Below is a small trained network, with its code and all its weights. Each question gives an input and a target symbol and asks what happens when units are switched off, that is, made to give their printed mean instead of their output.

import numpy as np


def w(rows, s, z=0):
    codes = np.array(rows[::2]) - 128.0
    scale = np.full(codes.shape[1], s)
    scale[-1] = z or s
    return codes * scale


def f(y):
    return np.maximum(y, 0)


def softmax(a):
    e = np.exp(a - a.max(-1, keepdims=True))
    return e / e.sum(-1, keepdims=True)


def log_softmax(a):
    a = a - a.max(-1, keepdims=True)
    return a - np.log(np.exp(a).sum(-1, keepdims=True))


def net(x, mask):
    ids = ['αβγεζλμξπστφψω'.index(c) for c in x.split()]
    T = len(ids)
    res = E[ids] + P[:T]
    u = 0
    for l in range(2):
        q, k, v = (res @ M[l].T for M in (Q, K, V))
        z = softmax(np.where(np.tri(T) > 0, q @ k.T / 4**0.5, -1e9)) @ v
        res = res + np.where(mask[u], z, O[l][:, -1]) @ O[l][:, :-1]
        u += 1
        y = f(res @ A[l][:, :-1].T + A[l][:, -1])
        res = res + np.where(mask[u : u + 4], y, B[l][:, -1]) @ B[l][:, :-1]
        u += 4
    return log_softmax(res[-1] @ U[:, :-1].T + U[:, -1])


Q, K, V, O, A, B = {}, {}, {}, {}, {}, {}
E = w([
[99,156,149,124],'α',
[91,153,212,136],'β',
[85,209,199,124],'γ',
[7,151,156,99],'ε',
[22,79,82,77],'ζ',
[121,166,132,124],'λ',
[196,174,176,143],'μ',
[63,100,28,107],'ξ',
[131,127,255,111],'π',
[162,137,61,141],'σ',
[150,92,145,115],'τ',
[80,86,99,224],'φ',
[58,88,172,97],'ψ',
[159,165,241,127],'ω',
],0.0069)
P = w([
[126,154,121,71],'0',
[170,96,113,29],'1',
[178,97,105,83],'2',
[76,198,120,179],'3',
[86,29,249,135],'4',
[123,89,115,124],'5',
[161,177,44,4],'6',
],0.013)
Q[0] = w([
[133,166,109,2],'L0H1',
[139,164,96,123],'L0H1',
[87,58,190,165],'L0H1',
[70,160,91,228],'L0H1',
],0.015)
K[0] = w([
[92,250,95,193],'L0H1',
[116,138,123,182],'L0H1',
[156,112,117,18],'L0H1',
[179,24,87,173],'L0H1',
],0.013)
V[0] = w([
[190,35,56,101],'L0H1',
[121,152,32,119],'L0H1',
[121,44,213,171],'L0H1',
[10,21,172,141],'L0H1',
],0.014)
O[0] = w([
[111,96,3,92,190],'L0H1',
[215,103,65,205,176],'L0H1',
[40,159,128,87,2],'L0H1',
[29,44,165,73,115],'L0H1',
],0.014,0.004)
A[0] = w([
[168,11,217,254,36],'L0N1',
[98,89,90,56,169],'L0N2',
[152,177,191,77,2],'L0N3',
[124,214,110,34,170],'L0N4',
],0.0078,0.0032)
B[0] = w([
[105,23,168,255,215],'L0N1',
[211,155,184,135,254],'L0N2',
[49,174,115,59,179],'L0N3',
[216,133,164,88,184],'L0N4',
],0.0089,0.0055)
Q[1] = w([
[190,1,177,91],'L1H1',
[181,151,145,92],'L1H1',
[219,12,190,56],'L1H1',
[136,54,120,44],'L1H1',
],0.0081)
K[1] = w([
[48,186,84,198],'L1H1',
[92,168,113,103],'L1H1',
[1,209,65,167],'L1H1',
[33,145,43,108],'L1H1',
],0.0096)
V[1] = w([
[69,65,119,83],'L1H1',
[122,139,177,26],'L1H1',
[117,253,145,169],'L1H1',
[69,120,217,183],'L1H1',
],0.013)
O[1] = w([
[139,24,134,95,59],'L1H1',
[131,93,38,43,63],'L1H1',
[9,246,123,133,109],'L1H1',
[51,97,56,215,7],'L1H1',
],0.011,0.015)
A[1] = w([
[94,85,40,91,85],'L1N1',
[205,188,79,233,102],'L1N2',
[29,85,255,100,70],'L1N3',
[63,212,44,137,250],'L1N4',
],0.0097,0.0021)
B[1] = w([
[4,113,150,93,167],'L1N1',
[36,120,179,100,254],'L1N2',
[81,31,1,140,190],'L1N3',
[255,132,37,210,198],'L1N4',
],0.0092,0.019)
U = w([
[104,130,66,74,109],'α',
[159,87,181,150,75],'β',
[145,165,115,134,99],'γ',
[89,145,136,149,140],'ε',
[182,172,116,3,194],'ζ',
[96,135,119,148,190],'λ',
[140,97,83,140,202],'μ',
[153,107,101,134,20],'ξ',
[196,55,97,139,153],'π',
[172,116,71,127,125],'σ',
[98,147,170,112,1],'τ',
[94,61,114,163,143],'φ',
[101,51,125,42,84],'ψ',
[133,109,101,181,84],'ω',
],0.0066,0.0052)

Each question gives the input, a string of symbols that net reads in full, and the target symbol t.
The units are the heads (4 rows each of Q, K, V and O) and the neurons (one row each of A and B). Each row of codes is followed by its name. A weight is (code - 128) times the scale printed after its matrix; where a second scale follows, it is the last column's (O, A, B and U).
mask holds one flag per unit, layer by layer, with each layer's heads first. A switched-off unit (its flag False) gives its mean, the last column of its rows in O or B, instead of its output. The means were averaged over made-up inputs and are rounded, as every weight is.
A unit's drop is (log p(t) with every unit on - log p(t) with that unit switched off) / (log p(t) with every unit on - log p(t) with every unit switched off).
The circuit of an input: a set's keep is (log p(t) with only the set's units on - log p(t) with every unit switched off) / (log p(t) with every unit on - log p(t) with every unit switched off). Starting from all 10 units, units are removed one at a time, each time the one whose removal leaves the highest keep (on an exact tie, the one counted first), for as long as the keep stays at least 0.8.
units of the circuit, in order: the units of the circuit, biggest drop first
unit that matters most: the unit with the biggest drop
k most important neurons: the k neurons with the biggest drops, biggest first
k most important neurons of layer l: the k neurons of layer l with the biggest drops, biggest first
input β ξ ξ τ τ ε, target β: units of the circuit, in order : L1H1; L0H1; L0N2
input ξ ξ τ τ, target β: units of the circuit, in order : L1H1; L0H1; L1N2; L0N1
input ω ξ ξ ξ, target σ: unit that matters most : L1N4
input τ ξ μ ε β ω ξ, target φ: units of the circuit, in order : L1N3; L0H1; L0N1
input τ β β, target ζ: units of the circuit, in order : L0H1; L0N1; L1H1
input π τ λ σ, target α: units of the circuit, in order : L0H1; L1N1; L1H1
input π ω ψ ξ, target α: units of the circuit, in order : L1H1; L0H1
input τ τ λ ψ ξ, target ζ: units of the circuit, in order : L0H1; L0N1; L1H1; L1N3
input τ τ ε, target ζ: 3 most important neurons : L0N1; L1N3; L1N4
input ψ τ ω μ, target ψ: 2 most important neurons : L1N1; L1N4
input τ β γ, target ζ: units of the circuit, in order : L0N1; L1H1; L0H1
input τ μ ξ ξ ψ ε τ, target β: units of the circuit, in order : L0H1; L1H1
input τ τ ε α, target ζ: units of the circuit, in order : L1H1; L0N1; L0H1
input α ε π π ζ τ ψ, target α: unit that matters most : L0H1
input τ ε ξ ε τ ε τ, target φ: 2 most important neurons of layer 1 : L1N3; L1N4
input ζ π π τ, target π: units of the circuit, in order : L1H1; L0H1
input τ ζ ξ ε τ, target π: 2 most important neurons of layer 1 : L1N3; L1N2
input λ ξ τ ζ, target ε: 2 most important neurons of layer 1 : L1N2; L1N3
input τ τ τ, target ζ: units of the circuit, in order : L0N1; L0H1; L1H1
input ξ τ τ ξ, target β: unit that matters most : L1H1
input ζ τ ψ τ ζ, target ζ: 3 most important neurons : L0N1; L0N2; L1N3
input ε τ τ π τ ω ψ, target α: 2 most important neurons of layer 1 : L1N4; L1N1
input ξ ξ ζ ζ τ π, target π: 3 most important neurons : L1N2; L1N1; L0N4
input ψ τ τ τ, target ψ: 2 most important neurons : L1N1; L1N4
